Here is a tiny trained network, its code and every weight. The questions are about switching its units off for an input and a class, where a switched-off unit gives its printed mean instead of its output.

import numpy as np


def w(rows, s, z=0):
    codes = np.array(rows[::2]) - 128.0
    scale = np.full(codes.shape[1], s)
    scale[-1] = z or s
    return codes * scale


def norm(h):
    return h / np.sqrt((h * h).mean(-1, keepdims=True) + 1e-5)


def f(y):
    return np.maximum(y, 0)


def log_softmax(a):
    a = a - a.max(-1, keepdims=True)
    return a - np.log(np.exp(a).sum(-1, keepdims=True))


def net(x, mask):
    res = np.array(x, float).reshape(1, 3) / 4 @ E
    u = 0
    for l in range(3):
        y = f(norm(res) @ A[l][:, :-1].T + A[l][:, -1])
        res = res + np.where(mask[u : u + 12], y, B[l][:, -1]) @ B[l][:, :-1]
        u += 12
    return log_softmax(norm(res)[-1] @ U[:, :-1].T + U[:, -1])


A, B = {}, {}
E = w([
[73,34,80],'x0',
[91,64,253],'x1',
[45,167,143],'x2',
],0.0061)
A[0] = w([
[209,86,88,135],'L0N1',
[95,110,21,96],'L0N2',
[146,173,123,54],'L0N3',
[9,205,100,72],'L0N4',
[77,66,71,28],'L0N5',
[146,145,106,76],'L0N6',
[141,155,158,65],'L0N7',
[145,184,113,128],'L0N8',
[115,158,100,57],'L0N9',
[98,72,150,70],'L0N10',
[128,159,144,52],'L0N11',
[127,133,103,4],'L0N12',
],0.014,0.0028)
B[0] = w([
[195,46,111,231],'L0N1',
[67,190,83,254],'L0N2',
[74,140,140,167],'L0N3',
[254,32,105,246],'L0N4',
[27,107,90,219],'L0N5',
[143,148,147,158],'L0N6',
[102,171,132,163],'L0N7',
[104,181,149,200],'L0N8',
[147,145,132,161],'L0N9',
[84,182,164,208],'L0N10',
[121,163,114,149],'L0N11',
[144,156,125,136],'L0N12',
],0.021,0.0052)
A[1] = w([
[114,80,176,170],'L1N1',
[129,169,2,82],'L1N2',
[162,164,130,126],'L1N3',
[124,102,181,122],'L1N4',
[186,10,120,187],'L1N5',
[171,74,99,79],'L1N6',
[95,121,101,5],'L1N7',
[105,156,123,36],'L1N8',
[186,173,165,35],'L1N9',
[98,129,121,74],'L1N10',
[105,156,124,31],'L1N11',
[112,37,90,124],'L1N12',
],0.015,0.0014)
B[1] = w([
[149,181,175,182],'L1N1',
[129,171,253,254],'L1N2',
[95,120,98,171],'L1N3',
[156,183,162,173],'L1N4',
[190,39,112,246],'L1N5',
[145,84,106,199],'L1N6',
[138,143,108,163],'L1N7',
[155,122,119,152],'L1N8',
[99,110,65,193],'L1N9',
[139,131,110,154],'L1N10',
[151,113,117,151],'L1N11',
[167,132,46,217],'L1N12',
],0.028,0.007)
A[2] = w([
[169,82,129,23],'L2N1',
[88,164,66,116],'L2N2',
[159,149,141,119],'L2N3',
[92,201,73,110],'L2N4',
[69,120,82,217],'L2N5',
[81,141,129,2],'L2N6',
[227,156,132,146],'L2N7',
[64,170,70,67],'L2N8',
[93,162,55,96],'L2N9',
[132,97,99,74],'L2N10',
[101,154,76,76],'L2N11',
[114,129,252,196],'L2N12',
],0.011,0.00095)
B[2] = w([
[165,70,111,201],'L2N1',
[66,107,102,209],'L2N2',
[147,139,78,173],'L2N3',
[110,68,58,242],'L2N4',
[78,173,115,191],'L2N5',
[145,91,87,163],'L2N6',
[135,67,44,253],'L2N7',
[76,84,89,222],'L2N8',
[38,139,148,210],'L2N9',
[158,138,168,173],'L2N10',
[61,124,131,186],'L2N11',
[175,253,126,250],'L2N12',
],0.015,0.0047)
U = w([
[206,54,98,159],'0',
[3,137,68,152],'1',
[127,241,175,133],'2',
[95,103,124,152],'3',
[74,68,226,2],'4',
],0.013,0.0079)

Each question gives the input, the list of numbers given to net, and the class t.
The units are the neurons (one row each of A and B). Each row of codes is followed by its name. A weight is (code - 128) times the scale printed after its matrix; where a second scale follows, it is the last column's (A, B and U).
mask holds one flag per neuron, layer by layer. A switched-off neuron (its flag False) gives its mean, the last column of its row in B, instead of its output. The means were averaged over made-up inputs and are rounded, as every weight is.
A unit's drop is (log p(t) with every unit on - log p(t) with that unit switched off) / (log p(t) with every unit on - log p(t) with every unit switched off).
The circuit of an input: a set's keep is (log p(t) with only the set's units on - log p(t) with every unit switched off) / (log p(t) with every unit on - log p(t) with every unit switched off). Starting from the 12 units with the biggest drops (on a tie, the unit counted first), units are removed one at a time, each time the one whose removal leaves the highest keep (on an exact tie, the one counted first), for as long as the keep stays at least 0.8.
units of the circuit, in order: the units of the circuit, biggest drop first
most important unit: the unit with the biggest drop
top k neurons: the k neurons with the biggest drops, biggest first
top k neurons in layer l: the k neurons of layer l with the biggest drops, biggest first
drop when u is switched off: that unit's drop, to one decimal
input [-4,-5,-2], class 2: most important unit : L0N4
input [-8,3,7], class 1: top 3 neurons in layer 0 : [L0N1 L0N7 L0N11]
input [-6,-7,-2], class 2: top 2 neurons in layer 0 : [L0N10 L0N4]
input [7,-7,1], class 1: top 2 neurons : [L0N2 L0N5]
input [3,4,-1], class 2: units of the circuit, in order : [L0N10 L2N12 L0N4]
input [6,-4,-2], class 1: top 2 neurons : [L0N5 L0N2]
input [5,5,3], class 1: top 3 neurons : [L1N5 L1N2 L0N5]
input [7,4,-6], class 1: top 3 neurons : [L0N5 L0N4 L1N2]
input [5,-1,4], class 1: top 4 neurons : [L0N5 L0N2 L0N1 L1N12]
input [4,-6,-4], class 2: top 3 neurons : [L0N2 L0N4 L1N2]
input [-7,6,0], class 1: units of the circuit, in order : [L1N2 L1N5]
input [-4,-8,-7], class 2: top 2 neurons : [L0N4 L1N2]
input [2,8,-5], class 2: top 2 neurons : [L0N4 L0N10]
input [-6,7,6], class 2: units of the circuit, in order : [L1N5]
input [4,8,7], class 2: top 2 neurons in layer 0 : [L0N10 L0N1]
input [7,-7,0], class 1: top 2 neurons : [L0N2 L0N5]
input [4,-8,-2], class 2: top 2 neurons : [L1N2 L0N2]
input [-8,-4,5], class 1: drop when L0N2 is switched off : 0.1
input [-8,0,2], class 1: drop when L1N2 is switched off : 0.3
input [-5,2,-1], class 1: drop when L1N2 is switched off : 0.7
input [-6,0,-4], class 1: top neuron : [L0N4]
